Below is a small trained network, with its code and all its weights. Each question gives an input and a target symbol and asks what happens when units are switched off, that is, made to give their printed mean instead of their output.

import numpy as np


def w(rows, s, z=0):
    codes = np.array(rows[::2]) - 128.0
    scale = np.full(codes.shape[1], s)
    scale[-1] = z or s
    return codes * scale


def f(y):
    return y / 2 * (1 + np.tanh(0.7978845608 * (y + 0.044715 * y**3)))


def softmax(a):
    e = np.exp(a - a.max(-1, keepdims=True))
    return e / e.sum(-1, keepdims=True)


def log_softmax(a):
    a = a - a.max(-1, keepdims=True)
    return a - np.log(np.exp(a).sum(-1, keepdims=True))


def net(x, mask):
    ids = ['ΓΔΞΦΨαεζηθμπω'.index(c) for c in x.split()]
    T = len(ids)
    res = E[ids] + P[:T]
    u = 0
    for l in range(2):
        r = res
        for j in range(2):
            rows = slice(2 * j, 2 * j + 2)
            q, k, v = (r @ M[l][rows].T for M in (Q, K, V))
            z = softmax(np.where(np.tri(T) > 0, q @ k.T / 2**0.5, -1e9)) @ v
            o = O[l][rows]
            res = res + np.where(mask[u + j], z, o[:, -1]) @ o[:, :-1]
        u += 2
        y = f(res @ A[l][:, :-1].T + A[l][:, -1])
        res = res + np.where(mask[u : u + 4], y, B[l][:, -1]) @ B[l][:, :-1]
        u += 4
    return log_softmax(res[-1] @ U[:, :-1].T + U[:, -1])


Q, K, V, O, A, B = {}, {}, {}, {}, {}, {}
E = w([
[122,70,178],'Γ',
[153,110,224],'Δ',
[157,207,116],'Ξ',
[52,120,124],'Φ',
[93,83,106],'Ψ',
[50,159,147],'α',
[212,83,125],'ε',
[183,158,129],'ζ',
[115,166,220],'η',
[232,97,141],'θ',
[198,153,108],'μ',
[143,26,124],'π',
[177,250,108],'ω',
],0.015)
P = w([
[68,55,42],'0',
[187,254,96],'1',
[198,244,97],'2',
[148,169,96],'3',
[145,152,87],'4',
[147,137,100],'5',
[149,152,80],'6',
[112,155,57],'7',
],0.0056)
Q[0] = w([
[142,158,4],'0.h0',
[65,138,220],'0.h0',
[68,97,180],'0.h1',
[22,149,80],'0.h1',
],0.012)
K[0] = w([
[3,95,49],'0.h0',
[129,117,206],'0.h0',
[88,89,131],'0.h1',
[113,116,246],'0.h1',
],0.013)
V[0] = w([
[232,239,116],'0.h0',
[26,209,108],'0.h0',
[82,90,104],'0.h1',
[91,106,1],'0.h1',
],0.0074)
O[0] = w([
[22,229,29,254],'0.h0',
[125,255,166,128],'0.h0',
[133,150,104,36],'0.h1',
[57,111,16,46],'0.h1',
],0.0084,0.0029)
A[0] = w([
[180,251,101,251],'0.n0',
[113,121,2,81],'0.n1',
[139,91,237,65],'0.n2',
[140,72,157,155],'0.n3',
],0.0088,0.0024)
B[0] = w([
[158,65,125,254],'0.n0',
[255,124,217,139],'0.n1',
[74,193,181,147],'0.n2',
[164,135,176,134],'0.n3',
],0.012,0.0089)
Q[1] = w([
[248,139,96],'1.h0',
[139,116,201],'1.h0',
[71,90,164],'1.h1',
[223,137,112],'1.h1',
],0.014)
K[1] = w([
[190,101,246],'1.h0',
[71,158,203],'1.h0',
[147,171,99],'1.h1',
[254,203,248],'1.h1',
],0.009)
V[1] = w([
[190,254,72],'1.h0',
[56,233,77],'1.h0',
[61,33,95],'1.h1',
[44,155,174],'1.h1',
],0.014)
O[1] = w([
[48,2,89,91],'1.h0',
[178,69,105,2],'1.h0',
[141,240,54,19],'1.h1',
[226,137,242,127],'1.h1',
],0.01,0.0099)
A[1] = w([
[175,96,10,185],'1.n0',
[175,59,91,2],'1.n1',
[148,105,154,90],'1.n2',
[81,153,185,107],'1.n3',
],0.013,0.006)
B[1] = w([
[236,209,141,160],'1.n0',
[101,166,3,169],'1.n1',
[75,53,83,227],'1.n2',
[111,192,90,255],'1.n3',
],0.015,0.0087)
U = w([
[78,127,117,111],'Γ',
[94,154,205,71],'Δ',
[232,126,114,229],'Ξ',
[255,94,197,176],'Φ',
[66,100,133,56],'Ψ',
[147,21,100,62],'α',
[131,109,95,229],'ε',
[58,72,116,157],'ζ',
[98,66,219,218],'η',
[189,158,168,2],'θ',
[118,97,51,82],'μ',
[86,142,94,7],'π',
[168,136,87,109],'ω',
],0.0097,0.0048)

Each question gives the input, a string of symbols that net reads in full, and the target symbol t.
The units are the heads (2 rows each of Q, K, V and O) and the neurons (one row each of A and B). Each row of codes is followed by its name. A weight is (code - 128) times the scale printed after its matrix; where a second scale follows, it is the last column's (O, A, B and U).
mask holds one flag per unit, layer by layer, with each layer's heads first. A switched-off unit (its flag False) gives its mean, the last column of its rows in O or B, instead of its output. The means were averaged over made-up inputs and are rounded, as every weight is.
A unit's drop is (log p(t) with every unit on - log p(t) with that unit switched off) / (log p(t) with every unit on - log p(t) with every unit switched off).
The circuit of an input: a set's keep is (log p(t) with only the set's units on - log p(t) with every unit switched off) / (log p(t) with every unit on - log p(t) with every unit switched off). Starting from all 12 units, units are removed one at a time, each time the one whose removal leaves the highest keep (on an exact tie, the one counted first), for as long as the keep stays at least 0.8.
circuit, biggest first: the units of the circuit, biggest drop first
unit that matters most: the unit with the biggest drop
k most important neurons: the k neurons with the biggest drops, biggest first
which heads matter: for each layer, one digit per head in row order, 1 if its drop is at least 0.15 and else 0, layers parted by /
input α Δ ε η μ, target ζ: circuit, biggest first : (0.h0; 1.h1)
input ζ η α η Φ η Δ Φ, target η: which heads matter : 11 / 10
input Φ ε ε, target η: which heads matter : 10 / 01
input η ω η ε ω μ ε, target α: which heads matter : 11 / 11
input Γ Ξ Ψ, target θ: most important neuron : (0.n2)
input η η Δ, target η: which heads matter : 01 / 11
input η μ ε, target α: 3 most important neurons : (0.n0; 0.n2; 1.n2)
input Δ Δ Ψ Ξ ω ω ζ, target Φ: circuit, biggest first : (0.n2; 1.h1; 0.h1)
input α η Γ ε η η ω, target ζ: circuit, biggest first : (0.h0; 1.h1; 1.h0; 0.n0)
input η θ η, target η: circuit, biggest first : (0.h1; 1.h1)
input α ω ε ε ω π, target ζ: which heads matter : 10 / 11
input Δ α Δ, target Δ: 2 most important neurons : (1.n3; 0.n3)
input π η η ω, target Δ: circuit, biggest first : (1.h0; 0.h0; 1.h1)
input ω Δ ω ζ η Φ Φ ζ, target μ: circuit, biggest first : (0.n1; 0.h0; 1.n1; 1.h0)
input η θ ζ, target α: which heads matter : 10 / 11
input Δ η η η α, target η: 2 most important neurons : (1.n1; 1.n0)
input Γ ζ ω, target θ: circuit, biggest first : (1.h0; 0.h0)
input ε Ψ Δ η μ η π, target π: 3 most important neurons : (0.n1; 0.n3; 0.n2)
input Δ Ξ π, target Φ: unit that matters most : 0.n2
input ω ε π Δ Δ ω Γ μ, target μ: 4 most important neurons : (0.n1; 0.n0; 1.n1; 1.n0)
input ε η Ψ ε ε, target π: which heads matter : 11 / 11
input Γ Δ η ζ, target θ: circuit, biggest first : (0.h0; 1.h0)
input η α η, target η: unit that matters most : 1.n2
input ζ Δ π Ξ η θ ζ, target Ξ: 3 most important neurons : (1.n0; 0.n0; 0.n2)
